Below is a small trained network, with its code and all its weights. Each question gives an input and a class and asks what happens when units are switched off, that is, made to give their printed mean instead of their output.

import numpy as np


def w(rows, s, z=0):
    codes = np.array(rows[::2]) - 128.0
    scale = np.full(codes.shape[1], s)
    scale[-1] = z or s
    return codes * scale


def norm(h):
    return h / np.sqrt((h * h).mean(-1, keepdims=True) + 1e-5)


def f(y):
    return np.maximum(y, 0)


def log_softmax(a):
    a = a - a.max(-1, keepdims=True)
    return a - np.log(np.exp(a).sum(-1, keepdims=True))


def net(x, mask):
    res = np.array(x, float).reshape(1, 3) / 4 @ E
    u = 0
    for l in range(3):
        y = f(norm(res) @ A[l][:, :-1].T + A[l][:, -1])
        res = res + np.where(mask[u : u + 9], y, B[l][:, -1]) @ B[l][:, :-1]
        u += 9
    return log_softmax(norm(res)[-1] @ U[:, :-1].T + U[:, -1])


A, B = {}, {}
E = w([
[120,158,244,123,110,144,2,119,122],'x0',
[109,180,229,188,89,29,106,110,103],'x1',
[164,102,18,147,147,55,31,152,136],'x2',
],0.003)
A[0] = w([
[130,134,187,123,120,113,139,124,130,114],'L0N0',
[120,120,132,113,127,165,66,132,130,83],'L0N1',
[128,139,154,117,133,181,39,122,127,67],'L0N2',
[134,127,58,128,139,79,148,121,128,74],'L0N3',
[129,119,122,112,130,202,221,128,133,132],'L0N4',
[133,123,76,137,123,85,147,139,129,77],'L0N5',
[121,132,149,122,134,162,247,128,120,2],'L0N6',
[131,122,67,106,136,231,184,127,131,125],'L0N7',
[120,130,96,118,112,138,155,112,126,90],'L0N8',
],0.014,0.0042)
B[0] = w([
[95,115,146,125,178,94,154,153,109,181],'L0N0',
[156,124,115,93,127,104,72,111,127,180],'L0N1',
[184,87,177,135,76,112,68,154,86,210],'L0N2',
[103,145,48,154,120,106,106,122,113,207],'L0N3',
[121,94,104,112,53,200,140,118,217,230],'L0N4',
[117,137,77,155,102,121,114,139,107,190],'L0N5',
[148,118,164,151,69,171,125,11,216,207],'L0N6',
[92,115,146,86,195,164,222,171,141,247],'L0N7',
[248,87,175,178,174,109,139,155,87,159],'L0N8',
],0.017,0.011)
A[1] = w([
[133,201,138,121,152,128,104,152,164,62],'L1N0',
[124,149,125,170,190,87,170,128,100,131],'L1N1',
[102,169,175,158,189,115,147,108,122,43],'L1N2',
[143,196,103,149,124,158,58,75,151,10],'L1N3',
[123,172,131,124,145,140,111,134,151,57],'L1N4',
[79,166,186,133,179,101,195,112,90,94],'L1N5',
[86,157,166,101,160,118,162,113,112,59],'L1N6',
[95,169,101,120,159,135,183,123,123,60],'L1N7',
[99,171,6,199,137,84,85,105,76,87],'L1N8',
],0.014,0.0014)
B[1] = w([
[128,87,140,87,113,131,109,140,96,128],'L1N0',
[109,120,167,172,113,150,121,124,191,158],'L1N1',
[83,124,149,151,106,150,113,193,121,141],'L1N2',
[113,155,148,95,139,129,211,114,119,159],'L1N3',
[132,109,116,112,121,113,119,129,135,128],'L1N4',
[108,136,126,211,126,82,171,162,144,150],'L1N5',
[102,122,122,171,148,72,139,124,124,140],'L1N6',
[212,99,194,172,179,156,107,137,99,157],'L1N7',
[52,188,54,123,4,97,68,92,91,252],'L1N8',
],0.014,0.013)
A[2] = w([
[110,127,74,130,131,138,196,160,106,91],'L2N0',
[122,173,142,100,156,128,126,118,127,30],'L2N1',
[131,157,134,128,159,158,84,134,149,82],'L2N2',
[129,82,100,72,128,138,135,160,138,81],'L2N3',
[129,154,130,107,190,181,177,155,157,6],'L2N4',
[157,143,68,175,142,124,130,121,110,73],'L2N5',
[134,118,116,107,254,132,172,165,111,20],'L2N6',
[180,150,142,149,170,115,87,130,80,53],'L2N7',
[98,124,87,142,170,143,125,156,130,73],'L2N8',
],0.02,0.0013)
B[2] = w([
[156,108,185,128,211,152,89,127,93,223],'L2N0',
[138,101,124,136,108,145,148,138,123,128],'L2N1',
[124,101,125,122,142,118,117,138,151,131],'L2N2',
[118,208,102,157,136,127,171,139,97,223],'L2N3',
[124,159,113,119,108,5,57,67,100,254],'L2N4',
[143,172,149,145,150,214,113,104,146,196],'L2N5',
[110,173,77,42,193,77,204,149,119,194],'L2N6',
[133,53,125,101,149,86,96,69,169,227],'L2N7',
[144,69,109,114,184,124,155,164,138,171],'L2N8',
],0.018,0.007)
U = w([
[67,192,55,161,56,128,61,105,82,191],'0',
[70,103,190,221,138,85,153,181,150,115],'1',
[171,154,161,73,86,175,150,206,87,5],'2',
[137,160,94,59,219,95,189,132,113,156],'3',
[144,129,96,166,189,223,106,130,110,43],'4',
[141,106,146,112,69,210,193,38,245,181],'5',
[174,48,172,91,110,60,40,123,108,185],'6',
],0.011,0.0029)

Each question gives the input, the list of numbers given to net, and the class t.
The units are the neurons (one row each of A and B). Each row of codes is followed by its name. A weight is (code - 128) times the scale printed after its matrix; where a second scale follows, it is the last column's (A, B and U).
mask holds one flag per neuron, layer by layer. A switched-off neuron (its flag False) gives its mean, the last column of its row in B, instead of its output. The means were averaged over made-up inputs and are rounded, as every weight is.
A unit's drop is (log p(t) with every unit on - log p(t) with that unit switched off) / (log p(t) with every unit on - log p(t) with every unit switched off).
The circuit of an input: a set's keep is (log p(t) with only the set's units on - log p(t) with every unit switched off) / (log p(t) with every unit on - log p(t) with every unit switched off). Starting from the 12 units with the biggest drops (on a tie, the unit counted first), units are removed one at a time, each time the one whose removal leaves the highest keep (on an exact tie, the one counted first), for as long as the keep stays at least 0.8.
circuit, biggest first: the units of the circuit, biggest drop first
most important unit: the unit with the biggest drop
top k neurons: the k neurons with the biggest drops, biggest first
top k neurons in layer l: the k neurons of layer l with the biggest drops, biggest first
drop when u is switched off: that unit's drop, to one decimal
input [-3,-1,1], class 3: circuit, biggest first => [L0N7]
input [4,6,2], class 6: circuit, biggest first => [L0N7; L1N8]
input [6,7,-4], class 1: top 2 neurons in layer 0 => [L0N0; L0N4]
input [7,5,-8], class 1: circuit, biggest first => [L0N0; L1N5]
input [-5,-6,7], class 4: top 2 neurons => [L0N3; L0N7]
input [-6,-6,0], class 3: top 2 neurons => [L0N7; L1N8]
input [-7,-4,-5], class 5: top 2 neurons => [L0N6; L0N4]
input [6,-3,-6], class 2: top 2 neurons in layer 1 => [L1N8; L1N1]
input [-3,-4,3], class 3: top 2 neurons => [L0N7; L2N6]
input [0,6,2], class 1: top 2 neurons => [L0N3; L0N4]
input [7,2,-3], class 6: top 2 neurons => [L0N7; L0N2]
input [-5,0,0], class 5: top 2 neurons in layer 0 => [L0N6; L0N4]
input [2,-7,0], class 3: drop when L0N7 is switched off => 0.5
input [6,-8,-7], class 5: most important unit => L0N4
input [7,5,-2], class 6: drop when L0N2 is switched off => 0.6
input [6,-3,-8], class 5: drop when L1N8 is switched off => 0.1
